Below is a small trained network, with its code and all its weights. Each question gives an input and a class and asks what happens when units are switched off, that is, made to give their printed mean instead of their output.

import numpy as np


def w(rows, s, z=0):
    codes = np.array(rows[::2]) - 128.0
    scale = np.full(codes.shape[1], s)
    scale[-1] = z or s
    return codes * scale


def norm(h):
    return h / np.sqrt((h * h).mean(-1, keepdims=True) + 1e-5)


def f(y):
    return np.maximum(y, 0)


def log_softmax(a):
    a = a - a.max(-1, keepdims=True)
    return a - np.log(np.exp(a).sum(-1, keepdims=True))


def net(x, mask):
    res = np.array(x, float).reshape(1, 4) / 4 @ E
    u = 0
    for l in range(2):
        y = f(norm(res) @ A[l][:, :-1].T + A[l][:, -1])
        res = res + np.where(mask[u : u + 16], y, B[l][:, -1]) @ B[l][:, :-1]
        u += 16
    return log_softmax(norm(res)[-1] @ U[:, :-1].T + U[:, -1])


A, B = {}, {}
E = w([
[138,124,130,131],'x0',
[84,71,2,109],'x1',
[84,46,218,130],'x2',
[125,125,75,234],'x3',
],0.0077)
A[0] = w([
[165,57,175,25,96],'L0N1',
[129,89,149,81,43],'L0N2',
[81,217,241,127,50],'L0N3',
[84,16,76,63,218],'L0N4',
[158,194,55,123,64],'L0N5',
[46,95,181,122,6],'L0N6',
[46,132,92,63,131],'L0N7',
[167,132,18,67,205],'L0N8',
[85,112,26,128,111],'L0N9',
[180,112,234,117,151],'L0N10',
[118,160,39,154,91],'L0N11',
[35,59,155,201,222],'L0N12',
[163,249,172,148,183],'L0N13',
[135,68,117,123,143],'L0N14',
[211,151,117,1,216],'L0N15',
[115,102,119,121,93],'L0N16',
],0.0096,0.0023)
B[0] = w([
[54,147,86,153,215],'L0N1',
[133,186,61,130,159],'L0N2',
[233,63,137,75,213],'L0N3',
[153,56,171,121,254],'L0N4',
[140,192,180,114,196],'L0N5',
[95,112,157,144,177],'L0N6',
[172,110,129,120,192],'L0N7',
[210,191,116,121,240],'L0N8',
[206,113,130,126,222],'L0N9',
[83,72,69,81,225],'L0N10',
[114,58,79,143,203],'L0N11',
[134,199,110,195,235],'L0N12',
[204,82,77,99,220],'L0N13',
[141,102,163,38,167],'L0N14',
[40,161,1,195,235],'L0N15',
[179,114,135,98,146],'L0N16',
],0.0059,0.0066)
A[1] = w([
[89,101,180,163,119],'L1N1',
[193,101,128,134,109],'L1N2',
[70,158,104,48,141],'L1N3',
[135,51,89,109,16],'L1N4',
[115,89,89,115,156],'L1N5',
[181,167,220,150,116],'L1N6',
[173,147,203,94,99],'L1N7',
[156,162,156,245,160],'L1N8',
[90,89,83,164,199],'L1N9',
[183,161,65,189,255],'L1N10',
[91,38,110,163,129],'L1N11',
[75,73,163,96,150],'L1N12',
[58,158,57,180,233],'L1N13',
[68,105,133,112,110],'L1N14',
[86,136,102,22,147],'L1N15',
[14,59,187,163,99],'L1N16',
],0.012,0.0026)
B[1] = w([
[99,210,48,192,159],'L1N1',
[108,147,87,99,187],'L1N2',
[71,89,192,179,167],'L1N3',
[186,158,109,47,188],'L1N4',
[137,77,146,82,184],'L1N5',
[162,86,102,77,151],'L1N6',
[155,102,66,57,148],'L1N7',
[85,46,127,108,186],'L1N8',
[136,106,188,65,188],'L1N9',
[59,145,199,138,255],'L1N10',
[131,177,110,115,200],'L1N11',
[137,171,115,146,183],'L1N12',
[116,103,247,150,188],'L1N13',
[135,103,144,166,153],'L1N14',
[90,54,146,211,189],'L1N15',
[182,254,94,158,191],'L1N16',
],0.0083,0.0093)
U = w([
[227,80,103,68,210],'0',
[69,89,190,189,236],'1',
[173,250,106,189,2],'2',
],0.015,0.0011)

Each question gives the input, the list of numbers given to net, and the class t.
The units are the neurons (one row each of A and B). Each row of codes is followed by its name. A weight is (code - 128) times the scale printed after its matrix; where a second scale follows, it is the last column's (A, B and U).
mask holds one flag per neuron, layer by layer. A switched-off neuron (its flag False) gives its mean, the last column of its row in B, instead of its output. The means were averaged over made-up inputs and are rounded, as every weight is.
A unit's drop is (log p(t) with every unit on - log p(t) with that unit switched off) / (log p(t) with every unit on - log p(t) with every unit switched off).
The circuit of an input: a set's keep is (log p(t) with only the set's units on - log p(t) with every unit switched off) / (log p(t) with every unit on - log p(t) with every unit switched off). Starting from the 12 units with the biggest drops (on a tie, the unit counted first), units are removed one at a time, each time the one whose removal leaves the highest keep (on an exact tie, the one counted first), for as long as the keep stays at least 0.8.
circuit, biggest first: the units of the circuit, biggest drop first
most important unit: the unit with the biggest drop
k most important neurons: the k neurons with the biggest drops, biggest first
k most important neurons of layer l: the k neurons of layer l with the biggest drops, biggest first
drop when u is switched off: that unit's drop, to one decimal
input [-3,-7,-7,-8], class 1: circuit, biggest first => [L0N8; L1N15; L0N12]
input [-6,0,3,1], class 2: most important neuron of layer 1 => [L1N16]
input [1,8,5,8], class 0: circuit, biggest first => [L0N15; L1N4]
input [8,-4,-5,5], class 1: 2 most important neurons => [L0N3; L1N10]
input [-2,6,3,5], class 0: 2 most important neurons of layer 0 => [L0N15; L0N4]
input [8,-5,-5,3], class 0: 2 most important neurons => [L0N15; L1N16]
input [2,6,-1,8], class 1: 4 most important neurons => [L1N10; L0N3; L0N13; L1N13]
input [-5,2,8,-6], class 2: 2 most important neurons => [L1N16; L1N12]
input [-7,-5,5,-2], class 0: 2 most important neurons => [L0N3; L0N15]
input [-6,-6,-2,-7], class 1: 4 most important neurons => [L0N15; L1N15; L1N3; L0N4]
input [5,6,7,-4], class 2: 2 most important neurons of layer 0 => [L0N13; L0N3]
input [-1,-5,7,-4], class 2: 2 most important neurons => [L1N16; L0N1]
input [-5,-7,-7,-1], class 0: 3 most important neurons of layer 0 => [L0N3; L0N1; L0N12]
input [-4,-2,8,6], class 2: 2 most important neurons of layer 1 => [L1N16; L1N1]
input [-8,-3,-2,-4], class 1: 2 most important neurons of layer 1 => [L1N15; L1N3]
input [8,-8,8,0], class 0: 2 most important neurons of layer 0 => [L0N3; L0N15]
input [-1,-4,-4,-8], class 1: most important unit => L0N15
input [-4,-8,-8,4], class 0: 2 most important neurons => [L0N15; L1N6]
input [1,-2,1,-6], class 1: drop when L1N3 is switched off => 0.1
input [1,-8,4,0], class 0: most important neuron => [L0N3]
input [-2,4,8,-4], class 2: drop when L1N16 is switched off => 0.9
input [7,-2,-4,8], class 1: drop when L1N1 is switched off => 0.0
input [-6,0,5,3], class 2: drop when L0N8 is switched off => 0.1
